Below are the code and all the weights of a small trained network. Each question names an input and a class and asks about switching units off, where a switched-off unit gives its printed mean instead of its output.

import numpy as np


def w(rows, s, z=0):
    codes = np.array(rows[::2]) - 128.0
    scale = np.full(codes.shape[1], s)
    scale[-1] = z or s
    return codes * scale


def f(y):
    return np.maximum(y, 0)


def log_softmax(a):
    a = a - a.max(-1, keepdims=True)
    return a - np.log(np.exp(a).sum(-1, keepdims=True))


def net(x, mask):
    res = np.array(x, float).reshape(1, 4) / 4 @ E
    y = f(res @ A[0][:, :-1].T + A[0][:, -1])
    res = res + np.where(mask, y, B[0][:, -1]) @ B[0][:, :-1]
    return log_softmax(res[-1] @ U[:, :-1].T + U[:, -1])


A, B = {}, {}
E = w([
[170,132,150,68,219,134,157,13,252],'x0',
[35,228,165,104,28,1,133,43,120],'x1',
[195,200,58,231,151,13,207,229,136],'x2',
[202,198,187,142,8,164,110,248,233],'x3',
],0.0087)
A[0] = w([
[61,107,79,162,222,111,126,82,47,202],'neuron 1',
[52,186,113,158,136,56,145,108,142,103],'neuron 2',
[49,219,175,137,71,104,134,93,165,75],'neuron 3',
[153,135,94,138,163,98,131,110,198,95],'neuron 4',
[167,87,29,159,186,224,147,193,151,44],'neuron 5',
[122,111,104,254,76,115,107,131,34,89],'neuron 6',
[114,120,119,150,116,97,103,197,79,87],'neuron 7',
[111,152,60,103,216,114,140,120,243,41],'neuron 8',
[220,196,177,151,7,195,99,152,179,56],'neuron 9',
[139,69,106,48,36,178,128,181,42,17],'neuron 10',
[163,83,189,135,129,81,204,78,195,54],'neuron 11',
[172,83,121,128,172,155,149,181,117,6],'neuron 12',
[183,174,65,227,169,57,249,171,128,60],'neuron 13',
[146,61,97,96,134,178,125,143,173,36],'neuron 14',
],0.0089,0.0024)
B[0] = w([
[128,191,92,162,129,178,215,202,174,215],'neuron 1',
[168,88,172,158,113,89,168,136,50,193],'neuron 2',
[131,62,177,182,126,101,127,80,66,208],'neuron 3',
[155,151,82,97,77,154,62,129,115,169],'neuron 4',
[143,79,143,197,120,117,117,133,76,228],'neuron 5',
[179,159,62,104,98,140,56,91,154,210],'neuron 6',
[131,180,90,108,89,90,71,90,164,188],'neuron 7',
[157,170,108,110,91,95,107,77,149,190],'neuron 8',
[177,190,123,141,146,165,219,105,90,246],'neuron 9',
[120,115,102,78,66,132,107,111,143,179],'neuron 10',
[126,159,85,150,121,114,41,32,186,175],'neuron 11',
[141,94,91,254,146,93,85,132,83,181],'neuron 12',
[52,81,213,84,75,210,111,154,174,252],'neuron 13',
[76,96,121,182,110,110,92,118,139,178],'neuron 14',
],0.009,0.015)
U = w([
[175,21,143,211,126,26,114,129,103,40],'0',
[184,173,27,78,96,79,1,103,203,62],'1',
[191,182,90,144,153,176,240,154,160,90],'2',
[63,58,202,71,106,212,86,141,197,227],'3',
[168,148,128,107,166,115,113,166,148,253],'4',
],0.0098,0.0038)

Each question gives the input, the list of numbers given to net, and the class t.
The units are the neurons (one row each of A and B). Each row of codes is followed by its name. A weight is (code - 128) times the scale printed after its matrix; where a second scale follows, it is the last column's (A, B and U).
mask holds one flag per neuron, in row order. A switched-off neuron (its flag False) gives its mean, the last column of its row in B, instead of its output. The means were averaged over made-up inputs and are rounded, as every weight is.
A unit's drop is (log p(t) with every unit on - log p(t) with that unit switched off) / (log p(t) with every unit on - log p(t) with every unit switched off).
The circuit of an input: a set's keep is (log p(t) with only the set's units on - log p(t) with every unit switched off) / (log p(t) with every unit on - log p(t) with every unit switched off). Starting from the 12 units with the biggest drops (on a tie, the unit counted first), units are removed one at a time, each time the one whose removal leaves the highest keep (on an exact tie, the one counted first), for as long as the keep stays at least 0.8.
units of the circuit, in order: the units of the circuit, biggest drop first
top k neurons: the k neurons with the biggest drops, biggest first
drop when u is switched off: that unit's drop, to one decimal
input [6,-4,1,-8], class 2: top 4 neurons : neuron 1; neuron 6; neuron 7; neuron 10
input [-1,-6,6,3], class 0: units of the circuit, in order : neuron 5
input [5,7,4,-2], class 0: top 2 neurons : neuron 2; neuron 3
input [-5,-5,-5,-3], class 0: top 3 neurons : neuron 13; neuron 5; neuron 12
input [4,4,-4,4], class 0: units of the circuit, in order : neuron 13; neuron 3
input [-7,-6,-5,-2], class 1: units of the circuit, in order : neuron 10; neuron 13
input [-2,-6,2,6], class 0: top 4 neurons : neuron 5; neuron 1; neuron 12; neuron 14
input [-5,-1,-5,-6], class 2: top 3 neurons : neuron 1; neuron 13; neuron 11
input [4,-2,0,-3], class 1: top 2 neurons : neuron 9; neuron 13
input [-3,6,-8,8], class 2: top 2 neurons : neuron 9; neuron 13
input [-4,-7,7,5], class 0: top 2 neurons : neuron 5; neuron 12
input [3,-2,-2,-7], class 2: top 2 neurons : neuron 1; neuron 13
input [-7,-5,-2,7], class 1: top 3 neurons : neuron 10; neuron 7; neuron 1
input [0,1,3,8], class 2: units of the circuit, in order : neuron 9
input [-1,2,6,-5], class 3: drop when neuron 9 is switched off : 0.4
input [2,2,7,-5], class 3: drop when neuron 13 is switched off : 1.1
input [4,-5,7,-2], class 3: drop when neuron 13 is switched off : 1.4
